Here are made-up things, facts about them, and rows of numbers that follow some of those facts. Name the thing behind each unnamed row.

Known rows:
Z_980: -12  -1  10   7   3  -9  10  -1   6  16   6  10   6 -12  20  17 -15  13  12  18  -1   5   3 -11  -9  -4  32   0   3   3   3   7   3  -5   9  21  18   4 -29   5  -4
Z_204:  -9  -3  22  12   2 -11  -4 -23   0  -2   0  14   7 -20   3   3  -5  -1   8  14   3  -6   1   1  -7  -3  23  12   2   0  -5   0  11 -19   6  14  11  11  -4  -5  -4
Z_542:  -4   1   4  -1   4 -22  15 -29  20  22  -3   2   8 -17  -7  -1 -11  12 -11  -3   9   5  20  24  -8   6  28   8  18  -2   0  -2   6  -3 -13   6  24  -9 -26  -4  28
Z_327:   2  -8 -25  -4  -4  36  -2   7 -16  17  -4  13   7  -5  -8   3  12  -9  16 -16  11 -35  12  -7   0  -4 -29   0 -10   2  -1   9  12   4  31  -3  -8   3  26 -20 -14
Z_877:  12   4  11 -14  -9   8   2   4   5  -9   4   6   1   8  15 -22 -22   4  15   9  -3  30 -30  -1 -10  23  -7 -37   4   2   9  -6   2 -29   6  11   3  -6  -7   8   9
Z_69:   0  -3  22  -3   1  -8  -1 -21   5  23   0  16   2 -13   0  -9 -23   2   1   3  -1 -10   1   5 -18   0  12 -12  -2   4   0  -9   9 -21  22   4   6  -3  -2  -4   0
Z_929:  -7 -17 -25 -17  -3 -46  30 -35  -1  30 -13  18   5 -30 -16 -22   2 -15   4  38  -8 -20  -5  -4 -27  -7  13 -18  -4  -8 -18 -13   2 -23   3   3  31  33 -21   4 -13
Z_631: -17   3  12  -5   2 -23  20  -2  -1  19   1   7   7 -16  21   9   3   7   7  39  -8  -9   7 -24  20   2  14  11  22   9  -3  -1   8 -28   2  11  15   8 -15   9  -4
Z_751:  10   0  16 -13  10 -12 -22 -17   5  17   1  14   6  -7   4  -5   7  16  -5   7  -6  -6   9 -16 -24  -6  -1  17  13  13   3 -17  -9 -21  23  21   0 -17 -19   7 -19
Z_418:   3  -3  27  -4   3 -13  -7 -11  -3  -1   5  16  -1 -14   3 -19 -25   3   5   9  -9  -6  -7 -22 -15   1  23 -20  -6   9   0  -9  11 -32  25  11   5  -4   0  -1 -16
Z_477:   2   4  23  12  -9  -2   0 -21  14 -16   0   8   7   0  11 -10 -11   0  16   6   6  32 -24  26 -14  21   3 -13   4  -6   0  -3   6 -19 -12  17  14   7 -10   3  22
Z_820:   7   0  -8   4 -10  25   0  -5   0 -17   1   5   8   6  10  -6   7  -6  24  -3   8  22 -19  11  -2  22 -20 -11  -1  -5   2   6   4  -5 -10  14   0   5   2  -5  13
Z_880:   3  -3  -8  -2  -1  14  -7  -4  -5   0   2  12   6 -10   2   4   6  -2   8  -1   3 -20   8 -11  -6   3  -5   7  -3   2  -5   5   7  -5  13   6   3  -4   9 -11  -5
Z_528: -10   4 -43  -9 -12  40  37  50 -14  10  -4  -6  16  12  20  20  39  -6  33  18   7 -19  -1  -4  48  19 -58   6  25  -4   3  19   6   0 -10   0  -7  13  11   1   2
Z_981:  -3  -3  18   2   1 -11  -2 -25   8   8   2  13   3 -16   4  -4 -13   2   2   6   2  -1   2   6 -15   4  20   7  -1   3  -3  -8   7 -18  10   8  10  -2 -10  -5   4
Z_591:   2  -2  -6  -3  -2  17  -5  -6  -3   0   0  11   6 -11   4  -1   7   0  10  -2   3 -10   7  -9  -8   7  -1   7  -3   2  -3   4   7  -3  12   3   1  -2   1 -12  -6
Z_612:  20  -3 -40 -16  -4  30  -4  36 -19 -14   3   1   7   2  -9 -10  18  -2  12 -21   8 -13   4 -18   4  12 -30 -22  -3   0   7  13   7  10  15   3 -19 -12  14 -16 -18
Z_951:   6  -9 -28   1  -1  22  -1   1  -8   5  -5   5  10 -13 -23   7  16  -3   7 -31  19 -31  23   6  -3  -2 -13  -2  -4  -3   0  15   9  23   7   2  -3  -5  16 -30  -6
Z_589:   1  -4  48  25   2 -32 -12  -1 -20 -36   5  13   3 -15 -14 -14 -13  -2  17   8  -2  14 -18 -25  -4 -10  41 -20 -10  -4  -4  -2  22 -32  14  33   0  17   5  -5 -29
Z_457:   4  -5 -24   1 -16  43   4  18 -12   2  -5   8  10   8  -4  -2  12 -13  30 -17  14 -10 -16   7   7  12 -47 -20  -7  -8   2  11  11  -1  14   2 -14  10  23 -14   0

How the things are related:
Z_10 | fepozus Z_316 | munepum a
Z_100 | fepozus Z_200 | munepum a
Z_109 | fepozus Z_992 | munepum a
Z_130 | fepozus Z_161 | munepum a
Z_133 | munepum e
Z_137 | sige Z_751 | fepozus Z_130 | munepum b
Z_139 | fepozus Z_901 | munepum d
Z_144 | sige Z_675 Z_573 | munepum d
Z_145 | sige Z_878 | fepozus Z_675 | munepum b
Z_16 | fepozus Z_775 | munepum d
Z_161 | sige Z_778 Z_314 Z_16 | fepozus Z_65 | munepum b
Z_166 | sige Z_39 Z_69 | fepozus Z_985 | munepum a
Z_173 | fepozus Z_243 | munepum a
Z_174 | fepozus Z_771 | munepum d
Z_176 | sige Z_204 | fepozus Z_248 | munepum b
Z_179 | fepozus Z_191 | munepum a
Z_181 | fepozus Z_273 | munepum d
Z_182 | fepozus Z_211 | munepum b
Z_191 | sige Z_192 Z_515 Z_751 Z_463 | fepozus Z_314 | munepum e
Z_192 | fepozus Z_39 | munepum a
Z_200 | sige Z_802 | munepum b
Z_203 | sige Z_130 Z_974 | fepozus Z_42 | munepum b
Z_204 | munepum a
Z_205 | sige Z_47 Z_725 | fepozus Z_562 | munepum d
Z_209 | munepum a
Z_211 | fepozus Z_429 | munepum d
Z_219 | munepum b
Z_22 | fepozus Z_830 | munepum a
Z_232 | fepozus Z_16 | munepum a
Z_241 | fepozus Z_137 | munepum a
Z_242 | munepum b
Z_243 | munepum b
Z_246 | fepozus Z_591 | munepum d
Z_248 | fepozus Z_798 | munepum a
Z_250 | fepozus Z_900 | munepum a
Z_253 | fepozus Z_865 | munepum d
Z_259 | fepozus Z_457 | munepum a
Z_260 | sige Z_325 Z_246 | munepum a
Z_267 | sige Z_422 Z_936 Z_71 | munepum d
Z_273 | fepozus Z_541 | munepum c
Z_279 | sige Z_594 Z_70 | munepum b
Z_294 | fepozus Z_342 | munepum b
Z_3 | munepum b
Z_304 | munepum d
Z_306 | sige Z_243 Z_332 | munepum b
Z_314 | fepozus Z_538 | munepum e
Z_316 | fepozus Z_139 | munepum a
Z_318 | fepozus Z_692 | munepum b
Z_325 | munepum c
Z_327 | sige Z_594 Z_538 Z_573 | munepum a
Z_332 | fepozus Z_83 | munepum c
Z_333 | fepozus Z_357 | munepum b
Z_342 | munepum d
Z_357 | fepozus Z_418 | munepum b
Z_366 | munepum a
Z_372 | sige Z_929 Z_992 | fepozus Z_449 | munepum b
Z_373 | sige Z_204 | fepozus Z_267 | munepum d
Z_381 | fepozus Z_463 | munepum a
Z_385 | fepozus Z_192 | munepum a
Z_39 | fepozus Z_570 | munepum e
Z_400 | sige Z_542 Z_728 Z_930 | fepozus Z_631 | munepum b
Z_403 | fepozus Z_327 | munepum e
Z_413 | fepozus Z_181 | munepum e
Z_418 | munepum a
Z_42 | fepozus Z_826 | munepum b
Z_422 | munepum d
Z_424 | fepozus Z_464 | munepum a
Z_429 | sige Z_458 Z_242 Z_631 | fepozus Z_385 | munepum a
Z_432 | fepozus Z_850 | munepum a
Z_447 | sige Z_542 | munepum b
Z_449 | sige Z_515 | fepozus Z_908 | munepum b
Z_457 | sige Z_594 Z_904 | munepum b
Z_458 | fepozus Z_724 | munepum a
Z_463 | fepozus Z_458 | munepum a
Z_464 | fepozus Z_432 | munepum a
Z_47 | munepum d
Z_470 | sige Z_325 | fepozus Z_943 | munepum a
Z_477 | fepozus Z_422 | munepum b
Z_486 | fepozus Z_3 | munepum a
Z_496 | sige Z_174 Z_325 | fepozus Z_573 | munepum d
Z_509 | fepozus Z_980 | munepum a
Z_515 | fepozus Z_589 | munepum a
Z_525 | fepozus Z_951 | munepum b
Z_528 | sige Z_333 Z_100 | fepozus Z_846 | munepum b
Z_538 | munepum d
Z_541 | munepum b
Z_542 | fepozus Z_203 | munepum c
Z_549 | munepum b
Z_562 | sige Z_100 | fepozus Z_895 | munepum d
Z_570 | fepozus Z_10 | munepum c
Z_573 | fepozus Z_802 | munepum b
Z_577 | fepozus Z_424 | munepum a
Z_583 | fepozus Z_934 | munepum b
Z_584 | fepozus Z_877 | munepum a
Z_585 | sige Z_895 | munepum b
Z_589 | munepum d
Z_591 | fepozus Z_757 | munepum a
Z_594 | munepum b
Z_596 | fepozus Z_638 | munepum c
Z_597 | munepum c
Z_600 | sige Z_981 Z_477 | munepum a
Z_612 | sige Z_597 Z_209 | fepozus Z_600 | munepum d
Z_616 | sige Z_70 | fepozus Z_751 | munepum e
Z_617 | fepozus Z_873 | munepum e
Z_62 | sige Z_787 Z_69 | munepum d
Z_625 | sige Z_304 Z_418 Z_703 Z_617 | munepum b
Z_631 | fepozus Z_583 | munepum a
Z_638 | fepozus Z_612 | munepum b
Z_65 | sige Z_515 Z_424 | fepozus Z_205 | munepum a
Z_650 | fepozus Z_509 | munepum a
Z_662 | sige Z_109 Z_719 | fepozus Z_403 | munepum a
Z_675 | fepozus Z_250 | munepum c
Z_685 | fepozus Z_176 | munepum a
Z_69 | munepum a
Z_692 | sige Z_982 Z_589 | fepozus Z_703 | munepum b
Z_698 | sige Z_39 | fepozus Z_843 | munepum b
Z_70 | fepozus Z_253 | munepum a
Z_703 | munepum c
Z_704 | sige Z_802 | munepum a
Z_71 | munepum b
Z_719 | munepum a
Z_724 | fepozus Z_685 | munepum a
Z_725 | munepum c
Z_728 | fepozus Z_814 | munepum a
Z_731 | sige Z_981 Z_974 | fepozus Z_486 | munepum b
Z_74 | fepozus Z_232 | munepum a
Z_740 | sige Z_589 Z_259 | munepum a
Z_748 | sige Z_325 | fepozus Z_625 | munepum c
Z_751 | fepozus Z_878 | munepum e
Z_757 | fepozus Z_333 | munepum a
Z_758 | fepozus Z_778 | munepum a
Z_771 | munepum b
Z_775 | munepum c
Z_778 | fepozus Z_144 | munepum d
Z_787 | fepozus Z_100 | munepum a
Z_798 | sige Z_597 | fepozus Z_109 | munepum b
Z_802 | munepum a
Z_807 | sige Z_133 Z_219 Z_71 | munepum a
Z_812 | fepozus Z_332 | munepum a
Z_814 | fepozus Z_731 | munepum e
Z_820 | fepozus Z_71 | munepum b
Z_826 | fepozus Z_812 | munepum e
Z_83 | sige Z_464 Z_570 Z_366 | munepum e
Z_830 | sige Z_42 Z_413 | fepozus Z_528 | munepum c
Z_843 | fepozus Z_173 | munepum d
Z_846 | sige Z_980 Z_385 | fepozus Z_880 | munepum a
Z_850 | fepozus Z_294 | munepum b
Z_860 | fepozus Z_88 | munepum c
Z_865 | fepozus Z_373 | munepum c
Z_873 | sige Z_464 Z_69 | fepozus Z_515 | munepum b
Z_877 | fepozus Z_133 | munepum b
Z_878 | fepozus Z_976 | munepum a
Z_88 | sige Z_422 | munepum e
Z_880 | fepozus Z_74 | munepum a
Z_895 | fepozus Z_496 | munepum a
Z_90 | sige Z_403 Z_139 | munepum b
Z_900 | fepozus Z_662 | munepum c
Z_901 | fepozus Z_929 | munepum a
Z_904 | munepum d
Z_908 | sige Z_253 | munepum a
Z_929 | munepum a
Z_930 | munepum a
Z_934 | fepozus Z_549 | munepum c
Z_936 | munepum a
Z_94 | fepozus Z_47 | munepum b
Z_943 | fepozus Z_166 | munepum b
Z_951 | sige Z_583 | fepozus Z_69 | munepum c
Z_974 | fepozus Z_381 | munepum c
Z_976 | sige Z_325 | fepozus Z_787 | munepum d
Z_980 | fepozus Z_577 | munepum a
Z_981 | munepum a
Z_982 | munepum a
Z_985 | sige Z_997 | fepozus Z_617 | munepum a
Z_989 | fepozus Z_650 | munepum b
Z_992 | munepum b
Z_993 | fepozus Z_698 | munepum a
Z_997 | fepozus Z_400 | munepum b
Z_998 | sige Z_877 | munepum a

Rows to name:
No name comes twice in this set of rows, the named rows included.
 12  -5  -3  27 -11  26 -24   8 -28 -55   3  13   9   2  -1   5  28 -17  46  -9  13   0 -26 -16   4   8 -15  -6 -21 -11  -7  18  16   6   7  26 -15  21  33 -22 -29 | Z_692
  7   5  34  14  -5 -11  -9   6 -16 -50  11   9   4  -3  18 -14  -4  -2  32  30  -9  30 -38 -37   6  15  23 -21  -3   0  -3   1  12 -38   0  33   1  14   4   7 -17 | Z_42
 15  -5 -19  -1 -13  41  -7  18 -14 -13   0  11   4   9  -3  -9   6 -12  32 -18   9   1 -21  -7  -3  14 -40 -31 -15  -7   2   9   9  -3  19   6 -16   4  25 -16 -13 | Z_625
 -3  -8  -6  20 -17  49   5  12 -15 -11  -1   8  13   8   3  15   7 -13  38 -23  22 -14 -14  10  13   7 -40   5 -10  -9  -1  19  10  21   3  15  -5  11  34 -16  -5 | Z_176
  6  12   1   8  13  -7  -3 -42  16 -39  -5   0   7 -21 -16   2  11  12  -3   3  -3  24  19  24 -13   9  37  -4  12  -9   1   1  10 -37   7  16   9  -9 -35 -14  20 | Z_974
  5 -10  12 -16   0 -56 -44 -23   3  48  -7  23   3 -18  -3 -21  28   3 -15   1  -1  -5   1   9 -28  -6   6  33  16   8  -9 -22  -4  -8   8  11  -6   8 -17   0 -11 | Z_39
  4 -12 -11 -18   0 -68  -8 -24   3  23  -3  13   1 -27 -19 -35   5  -2 -12   8  -1   3   0   1 -20   1  29 -16   5  -5  -7 -10   8  -5 -14   6  19   9 -25  -9   7 | Z_570
 -9  -3  25  -7  -6 -68 -45   4   1  42   7  17  -3 -20  19 -26  19  -3  -7  16  -2  11  -2   8   5  11  21  24  19   9  -7  -7  17 -16 -17   0  -7  17  -4  -5  24 | Z_385
-13  -2 -20 -17 -11 -28 -40  37 -21  56   4  10   5 -12  20  -6  64 -11   6   6   5 -17  16  -4  37  13 -22  43  24   7  -6  12  18  15 -13 -14 -29  17  19 -19   9 | Z_429
  6  -8 -29  -3  -8  33   6  15 -10  17  -9   5  10   0 -21  -4   3  -7  14 -34  19 -19   7  14  -4   0 -31 -17  -7  -6   4  10  11  11  19  -1 -10   0  16 -21  -8 | Z_267
 15  -4 -33 -13  -1  50   5   4 -10 -10   1   7   9  -3   2   2   8  -4   9 -15   7 -38  13 -21  -2  10 -36   6  -6  10   2  10   5  18  15  -2  -4 -23  29 -16 -16 | Z_65
 -1  -9   9   0  -3  15   2   6  -9  15   6  12   5  -5  10   3 -20   3   8  -9   9 -30   2 -26   0  -2  -2   8  -7  12   1   5   5  18  13   8   6 -10  15  -7 -15 | Z_248
  1  -6  -2  -6   2  -3   5   4  -9  19  -1   8   4 -12 -20  -7 -11   3   3 -12   5 -30  15 -15   4  -7   4 -19   0   3   4   5  17  -7  23   4   1  -4   8 -13 -13 | Z_775
 16  -5 -36  -2   2  15 -11   8 -20 -24   2   3  10 -10 -17   2  36  -3  11 -20   9 -24  18 -22   4   1  -3   4  -5  -1  -2  19  11  28   3  12  -5  -8  18 -30 -18 | Z_748
 15  -5  15 -11  -1  -6  -5  -4   5   3   4   9  -3  -4 -14 -33 -38   8  -4 -14   0  17 -11  -2 -27  10   8 -49  -6   4  11 -12   6 -25  17   9   1 -16  -9  -1   0 | Z_47

Now the same things, written a new way:
Some rows with their names:
Z_458:  25 -23 -23  -3  18  -6   5  48 -25  -2  13  19   3
Z_42:   5 -17  -4   5   6   8  -5  41  -7  -8  18  11 -10
Z_203:   9 -30  25  13 -12 -15  14  18  32 -33  27  -3  -2
Z_597: -16  25  -6 -12  20  34 -15 -16 -22  39 -23  -4   8
Z_900:   4   0   9  -3  -9 -15  -8 -11   2  12  -6 -16  17
Z_662:   7 -15  12  -2 -20 -23   4 -12  27 -24  10  -5   0
Z_846: -10 -20  51  -1 -26  -9  10 -13  44 -28   4 -10  21
Z_880: -14 -15  37  -7 -16   7  -2   2  22 -13   0  -3  16
Z_528:  -6 -32  54  18 -17  -6  21  18  42 -38  21  -4  18
Z_538:  -5  55 -25  44  32  14  20 -36 -59  33 -76  -8  34
Z_577:   7  14 -27 -20  -8  -1  -6 -17 -13  -9  33  -2 -35
Z_204: -14  16 -21 -16  17  40 -13  -3 -20  19 -12  13 -14
Z_209: -14  12 -15 -14  13  35  -8  -8 -11  14 -10  11 -12
Z_496:   2 -25  58 -21  -3 -39 -36 -29  54  31 -43 -61  40
Z_137: -41  34 -23  26 -31 -51   8  46  -1 -28  42  12 -31
Z_241:   3  -6 -12 -10  -9 -12 -10   2   1  -2   2   3 -10
Z_139:  12   8  18   1  -4 -15 -28 -32   1  20 -33 -43  25
Z_3: -13   0   5  11  16  33  14  12   2  -5   8  12  -7
Z_802: -18  19 -25 -17  18  36 -15  -3 -20  24 -17  14 -16
Z_757:   7  -7  -6  -8 -10  -9  -8   2   3  -9   5   2  -8

Name these rows:
No name comes twice in this set of rows, the named rows included.
  8  -4 -12   3   0   3   5  18  -7 -19  40   6 -26 | Z_850
  7  11 -26 -18  -8  -2  -7 -16 -12  -9  29  -2 -33 | Z_432
  7   8 -21 -15  -9  -4  -7 -11  -8  -9  25   0 -27 | Z_509
  4 -14  12  -3 -18 -15   2  -6  21 -18   8  -4   1 | Z_985
 10 -19   2  12  -2  -1   2  26   7 -19  21   7 -11 | Z_182
  3  -8  -1  -9 -10  -6  -7   0   6  -8   5   2  -6 | Z_22
  2   6  -1 -10   0  -3 -17  -4 -13  22 -10 -11  10 | Z_332
 -1   6  41   8  -8 -34   1 -29  20  13 -26 -46  45 | Z_373
-11   3  12  -3  -5  11  12 -31  26 -11  -3  -1  -1 | Z_740
  8   7  29   5  -8 -26 -14 -32   9  14 -30 -44  35 | Z_211
 14 -13 -20  -8   9  -1  -6  28 -18   0   6  12  -5 | Z_109
  0 -32  42 -28   7  32 -14 -31  58  -9  -3 -17  -3 | Z_260

